Below is a small trained network, with its code and all its weights. Each question gives an input and a class and asks what happens when units are switched off, that is, made to give their printed mean instead of their output.

import numpy as np


def w(rows, s, z=0):
    codes = np.array(rows[::2]) - 128.0
    scale = np.full(codes.shape[1], s)
    scale[-1] = z or s
    return codes * scale


def norm(h):
    return h / np.sqrt((h * h).mean(-1, keepdims=True) + 1e-5)


def f(y):
    return np.maximum(y, 0)


def log_softmax(a):
    a = a - a.max(-1, keepdims=True)
    return a - np.log(np.exp(a).sum(-1, keepdims=True))


def net(x, mask):
    res = np.array(x, float).reshape(1, 2) / 4 @ E
    u = 0
    for l in range(2):
        y = f(norm(res) @ A[l][:, :-1].T + A[l][:, -1])
        res = res + np.where(mask[u : u + 7], y, B[l][:, -1]) @ B[l][:, :-1]
        u += 7
    return log_softmax(norm(res)[-1] @ U[:, :-1].T + U[:, -1])


A, B = {}, {}
E = w([
[95,251,119],'x0',
[138,162,254],'x1',
],0.0053)
A[0] = w([
[74,89,126,48],'0.n0',
[61,206,143,126],'0.n1',
[100,214,62,73],'0.n2',
[137,82,103,184],'0.n3',
[163,154,88,65],'0.n4',
[171,120,117,1],'0.n5',
[164,153,254,184],'0.n6',
],0.0089,0.0018)
B[0] = w([
[88,96,94,140],'0.n0',
[116,235,230,203],'0.n1',
[126,1,140,201],'0.n2',
[160,83,161,184],'0.n3',
[67,194,100,146],'0.n4',
[180,151,53,130],'0.n5',
[146,146,191,253],'0.n6',
],0.0095,0.0059)
A[1] = w([
[40,86,97,73],'1.n0',
[45,127,36,148],'1.n1',
[174,174,84,38],'1.n2',
[98,198,197,144],'1.n3',
[49,254,195,205],'1.n4',
[109,48,64,94],'1.n5',
[101,114,29,7],'1.n6',
],0.0078,0.0016)
B[1] = w([
[93,218,170,171],'1.n0',
[97,191,252,174],'1.n1',
[118,156,87,128],'1.n2',
[151,103,69,226],'1.n3',
[63,74,3,254],'1.n4',
[183,217,61,208],'1.n5',
[193,141,155,162],'1.n6',
],0.0068,0.0058)
U = w([
[220,7,15,134],'0',
[155,44,241,195],'1',
[4,251,224,152],'2',
[174,237,51,112],'3',
[10,76,42,169],'4',
[105,97,106,1],'5',
],0.013,0.0069)

Each question gives the input, the list of numbers given to net, and the class t.
The units are the neurons (one row each of A and B). Each row of codes is followed by its name. A weight is (code - 128) times the scale printed after its matrix; where a second scale follows, it is the last column's (A, B and U).
mask holds one flag per neuron, layer by layer. A switched-off neuron (its flag False) gives its mean, the last column of its row in B, instead of its output. The means were averaged over made-up inputs and are rounded, as every weight is.
A unit's drop is (log p(t) with every unit on - log p(t) with that unit switched off) / (log p(t) with every unit on - log p(t) with every unit switched off).
The circuit of an input: a set's keep is (log p(t) with only the set's units on - log p(t) with every unit switched off) / (log p(t) with every unit on - log p(t) with every unit switched off). Starting from the 12 units with the biggest drops (on a tie, the unit counted first), units are removed one at a time, each time the one whose removal leaves the highest keep (on an exact tie, the one counted first), for as long as the keep stays at least 0.8.
units of the circuit, in order: the units of the circuit, biggest drop first
most important unit: the unit with the biggest drop
k most important neurons: the k neurons with the biggest drops, biggest first
top k neurons in layer l: the k neurons of layer l with the biggest drops, biggest first
drop when u is switched off: that unit's drop, to one decimal
input [-3,-6], class 3: 4 most important neurons => [1.n5 0.n2 0.n6 1.n4]
input [7,-6], class 2: 3 most important neurons => [0.n6 0.n2 1.n1]
input [2,-4], class 2: most important unit => 0.n4
input [8,-2], class 4: 2 most important neurons => [0.n1 1.n4]
input [-5,0], class 0: 2 most important neurons => [0.n1 0.n6]
input [-2,-1], class 0: top 3 neurons in layer 0 => [0.n1 0.n3 0.n6]
input [6,-5], class 2: top 2 neurons in layer 0 => [0.n6 0.n2]
input [8,-4], class 4: 3 most important neurons => [0.n1 1.n4 0.n2]
input [7,-1], class 4: 2 most important neurons => [1.n4 0.n2]
input [8,-8], class 2: 2 most important neurons => [0.n2 1.n1]
input [5,1], class 4: top 4 neurons in layer 1 => [1.n4 1.n3 1.n1 1.n0]
input [6,0], class 4: 2 most important neurons => [1.n4 0.n2]
input [6,-2], class 4: top 2 neurons in layer 0 => [0.n1 0.n2]
input [5,-8], class 2: units of the circuit, in order => [1.n1]
input [5,-1], class 4: 3 most important neurons => [0.n1 1.n4 0.n2]
input [-2,-5], class 3: 2 most important neurons => [0.n2 0.n6]
input [4,-6], class 2: 2 most important neurons => [1.n1 0.n4]
input [7,1], class 4: top 3 neurons in layer 1 => [1.n4 1.n3 1.n1]
input [-2,-8], class 3: top 2 neurons in layer 0 => [0.n2 0.n4]
input [-1,-3], class 3: most important unit => 0.n6
input [6,-8], class 2: drop when 0.n1 is switched off => 0.0
input [6,-3], class 4: drop when 0.n2 is switched off => 0.1
